Below is a small trained network, with its code and all its weights. Each question gives an input and a target symbol and asks what happens when units are switched off, that is, made to give their printed mean instead of their output.

import numpy as np


def w(rows, s, z=0):
    codes = np.array(rows[::2]) - 128.0
    scale = np.full(codes.shape[1], s)
    scale[-1] = z or s
    return codes * scale


def softmax(a):
    e = np.exp(a - a.max(-1, keepdims=True))
    return e / e.sum(-1, keepdims=True)


def log_softmax(a):
    a = a - a.max(-1, keepdims=True)
    return a - np.log(np.exp(a).sum(-1, keepdims=True))


def net(x, mask):
    ids = ['ΓΣαηθμπφψ'.index(c) for c in x.split()]
    T = len(ids)
    res = E[ids] + P[:T]
    u = 0
    for l in range(3):
        r = res
        for j in range(2):
            rows = slice(3 * j, 3 * j + 3)
            q, k, v = (r @ M[l][rows].T for M in (Q, K, V))
            z = softmax(np.where(np.tri(T) > 0, q @ k.T / 3**0.5, -1e9)) @ v
            o = O[l][rows]
            res = res + np.where(mask[u + j], z, o[:, -1]) @ o[:, :-1]
        u += 2
    return log_softmax(res[-1] @ U[:, :-1].T + U[:, -1])


Q, K, V, O = {}, {}, {}, {}
E = w([
[164,116,128,187,91,153,164,201,188,170],'Γ',
[145,149,157,137,170,108,122,137,84,69],'Σ',
[134,70,228,206,64,149,145,63,166,99],'α',
[124,144,174,159,171,240,104,149,62,56],'η',
[120,170,147,201,183,142,160,180,129,141],'θ',
[69,97,177,143,112,115,187,5,158,90],'μ',
[69,86,39,99,83,194,100,143,138,133],'π',
[196,146,166,101,111,205,171,106,97,154],'φ',
[59,137,105,42,94,160,160,204,75,127],'ψ',
],0.019)
P = w([
[124,8,133,101,142,155,165,118,132,130],'0',
[94,147,141,91,179,133,107,145,178,96],'1',
[140,128,122,126,120,106,93,181,118,178],'2',
[102,113,52,148,99,83,186,84,87,112],'3',
[92,181,142,93,140,117,101,156,185,90],'4',
[134,122,111,130,112,115,88,210,122,172],'5',
[84,140,36,179,98,73,180,77,79,54],'6',
[76,210,132,94,99,117,110,173,193,84],'7',
],0.016)
Q[0] = w([
[128,163,124,99,73,92,1,130,190,194],'0.h0',
[81,120,182,69,137,182,56,133,154,136],'0.h0',
[107,151,106,87,113,107,83,104,108,158],'0.h0',
[73,57,45,173,77,135,78,95,32,152],'0.h1',
[113,104,130,173,121,126,156,111,55,161],'0.h1',
[118,190,137,90,153,86,159,76,141,156],'0.h1',
],0.0087)
K[0] = w([
[118,141,107,67,1,57,40,184,207,136],'0.h0',
[114,152,142,17,85,177,85,153,109,132],'0.h0',
[67,140,164,25,12,43,183,99,168,86],'0.h0',
[184,7,128,71,245,174,192,102,94,205],'0.h1',
[140,109,160,129,140,84,93,123,114,227],'0.h1',
[129,181,39,151,107,108,136,107,147,79],'0.h1',
],0.0063)
V[0] = w([
[99,36,122,115,115,139,121,255,140,211],'0.h0',
[109,117,240,162,42,155,67,108,197,184],'0.h0',
[72,86,105,236,163,106,150,142,130,194],'0.h0',
[142,240,164,63,140,102,75,149,205,73],'0.h1',
[137,128,174,104,131,188,95,117,249,177],'0.h1',
[217,87,129,149,87,116,185,170,130,44],'0.h1',
],0.0052)
O[0] = w([
[87,114,142,105,113,138,88,137,116,42,239],'0.h0',
[105,141,149,125,175,224,111,154,147,84,5],'0.h0',
[138,101,49,150,120,154,131,89,121,139,92],'0.h0',
[112,214,158,95,79,127,68,129,129,155,48],'0.h1',
[123,123,137,99,95,153,140,151,114,244,183],'0.h1',
[113,85,118,193,42,95,102,88,115,126,239],'0.h1',
],0.011,0.0022)
Q[1] = w([
[205,111,135,69,98,131,69,163,108,139],'1.h0',
[50,153,122,179,165,68,118,181,110,165],'1.h0',
[76,134,124,75,117,59,131,115,246,152],'1.h0',
[96,111,145,88,149,159,62,112,140,158],'1.h1',
[122,98,203,85,144,159,146,140,166,91],'1.h1',
[108,163,176,89,165,138,101,143,174,131],'1.h1',
],0.011)
K[1] = w([
[171,172,151,65,119,136,102,139,60,175],'1.h0',
[66,110,135,178,180,56,141,220,163,82],'1.h0',
[98,188,128,116,45,84,129,118,248,127],'1.h0',
[136,190,90,103,92,116,90,95,127,125],'1.h1',
[76,165,120,200,82,92,65,175,120,96],'1.h1',
[130,189,107,166,72,143,162,128,107,95],'1.h1',
],0.011)
V[1] = w([
[125,78,145,149,68,91,120,145,149,179],'1.h0',
[154,203,141,197,102,196,115,163,197,105],'1.h0',
[112,80,88,138,70,60,131,118,255,105],'1.h0',
[132,144,108,157,170,118,49,54,156,127],'1.h1',
[138,123,166,125,147,165,175,74,116,176],'1.h1',
[192,62,162,81,132,188,92,98,50,66],'1.h1',
],0.0081)
O[1] = w([
[154,74,199,97,156,129,182,227,27,123,135],'1.h0',
[140,101,138,143,162,134,49,53,78,198,93],'1.h0',
[191,188,254,54,131,216,130,78,85,99,82],'1.h0',
[3,151,133,197,87,174,69,126,85,168,29],'1.h1',
[159,231,175,162,122,63,159,166,160,47,156],'1.h1',
[198,129,94,184,87,85,105,145,190,56,255],'1.h1',
],0.0064,0.0089)
Q[2] = w([
[166,200,184,111,157,157,75,157,240,169],'2.h0',
[72,105,167,196,148,165,254,67,146,29],'2.h0',
[138,36,147,198,86,197,52,239,182,82],'2.h0',
[125,163,74,54,102,94,173,145,45,119],'2.h1',
[120,192,222,154,187,199,81,193,227,197],'2.h1',
[138,153,167,151,181,70,206,142,117,100],'2.h1',
],0.0068)
K[2] = w([
[163,239,153,149,70,165,117,86,126,150],'2.h0',
[109,83,199,143,172,106,116,126,176,74],'2.h0',
[117,133,154,188,82,148,112,204,97,131],'2.h0',
[121,59,102,171,56,85,166,187,7,117],'2.h1',
[170,254,158,129,126,127,67,177,107,126],'2.h1',
[165,123,146,141,228,120,173,153,167,102],'2.h1',
],0.0085)
V[2] = w([
[147,120,16,134,101,242,154,93,234,165],'2.h0',
[220,200,127,129,124,188,100,151,83,179],'2.h0',
[96,136,168,65,38,152,77,77,182,121],'2.h0',
[153,150,83,149,119,127,63,154,57,111],'2.h1',
[102,33,113,188,64,144,164,99,123,94],'2.h1',
[135,166,122,1,168,135,135,149,162,141],'2.h1',
],0.0071)
O[2] = w([
[205,177,118,52,109,204,82,55,174,141,150],'2.h0',
[245,120,113,158,126,113,89,176,74,93,52],'2.h0',
[140,73,154,33,89,44,158,167,190,140,40],'2.h0',
[152,123,140,254,36,127,102,161,140,114,81],'2.h1',
[135,107,173,123,147,114,68,151,85,141,254],'2.h1',
[142,116,101,155,152,193,163,112,158,147,114],'2.h1',
],0.0097,0.0078)
U = w([
[204,96,111,106,106,120,122,172,35,233,249],'Γ',
[65,83,151,149,70,68,185,178,79,164,170],'Σ',
[131,168,160,66,219,41,14,172,136,110,32],'α',
[90,123,105,137,92,51,28,91,206,90,180],'η',
[83,129,70,136,174,184,92,86,57,109,133],'θ',
[74,242,210,119,200,150,160,156,110,211,207],'μ',
[197,208,95,61,64,128,115,141,234,134,114],'π',
[180,200,130,152,118,132,191,219,167,2,3],'φ',
[96,81,116,131,96,85,202,124,212,160,127],'ψ',
],0.0055,0.0033)

Each question gives the input, a string of symbols that net reads in full, and the target symbol t.
The units are the heads (3 rows each of Q, K, V and O). Each row of codes is followed by its name. A weight is (code - 128) times the scale printed after its matrix; where a second scale follows, it is the last column's (O and U).
mask holds one flag per head, layer by layer. A switched-off head (its flag False) gives its mean, the last column of its rows in O, instead of its output. The means were averaged over made-up inputs and are rounded, as every weight is.
A unit's drop is (log p(t) with every unit on - log p(t) with that unit switched off) / (log p(t) with every unit on - log p(t) with every unit switched off).
The circuit of an input: a set's keep is (log p(t) with only the set's units on - log p(t) with every unit switched off) / (log p(t) with every unit on - log p(t) with every unit switched off). Starting from all 6 units, units are removed one at a time, each time the one whose removal leaves the highest keep (on an exact tie, the one counted first), for as long as the keep stays at least 0.8.
circuit, biggest first: the units of the circuit, biggest drop first
most important unit: the unit with the biggest drop
which heads matter: for each layer, one digit per head in row order, 1 if its drop is at least 0.15 and else 0, layers parted by /
input Γ η θ φ θ θ ψ, target Γ: circuit, biggest first	1.h0, 0.h0, 0.h1, 2.h1
input φ Γ φ φ θ, target μ: circuit, biggest first	1.h1
input φ φ θ π, target φ: which heads matter	00 / 11 / 00
input ψ θ φ Γ φ π, target η: circuit, biggest first	0.h0, 1.h0, 2.h1, 2.h0
input φ Σ Σ φ φ φ μ μ, target ψ: which heads matter	11 / 10 / 11
input φ η θ φ Σ, target η: circuit, biggest first	1.h0, 2.h1, 0.h1
input φ θ θ φ φ π, target η: circuit, biggest first	2.h1, 0.h0, 1.h0
input π Σ α θ, target π: circuit, biggest first	2.h0, 0.h0, 1.h1
input Σ θ φ φ Σ ψ, target Σ: circuit, biggest first	0.h0, 2.h0
input φ θ φ θ Γ η φ ψ, target α: circuit, biggest first	0.h0, 2.h1, 0.h1
input φ Σ μ φ φ θ μ, target φ: circuit, biggest first	1.h0, 1.h1
input ψ φ ψ μ φ ψ φ, target ψ: circuit, biggest first	2.h0, 0.h0
input φ θ φ Γ, target φ: which heads matter	01 / 11 / 00
input θ φ μ θ, target θ: circuit, biggest first	2.h0, 0.h1
input α φ η μ φ π φ, target α: which heads matter	11 / 01 / 01
input θ Σ φ φ π, target θ: circuit, biggest first	1.h1, 0.h0
input π φ φ Σ φ Γ Γ α, target Σ: which heads matter	01 / 10 / 10
input Σ θ η Γ μ, target ψ: which heads matter	00 / 10 / 11
input θ Σ α φ Σ η, target θ: which heads matter	01 / 11 / 10
input Σ π α φ θ θ η, target Σ: most important unit	0.h0
input φ π θ φ η Γ, target π: which heads matter	10 / 00 / 11
input μ φ θ π θ θ, target φ: which heads matter	11 / 01 / 11
input φ φ ψ ψ φ Γ, target π: which heads matter	10 / 01 / 11
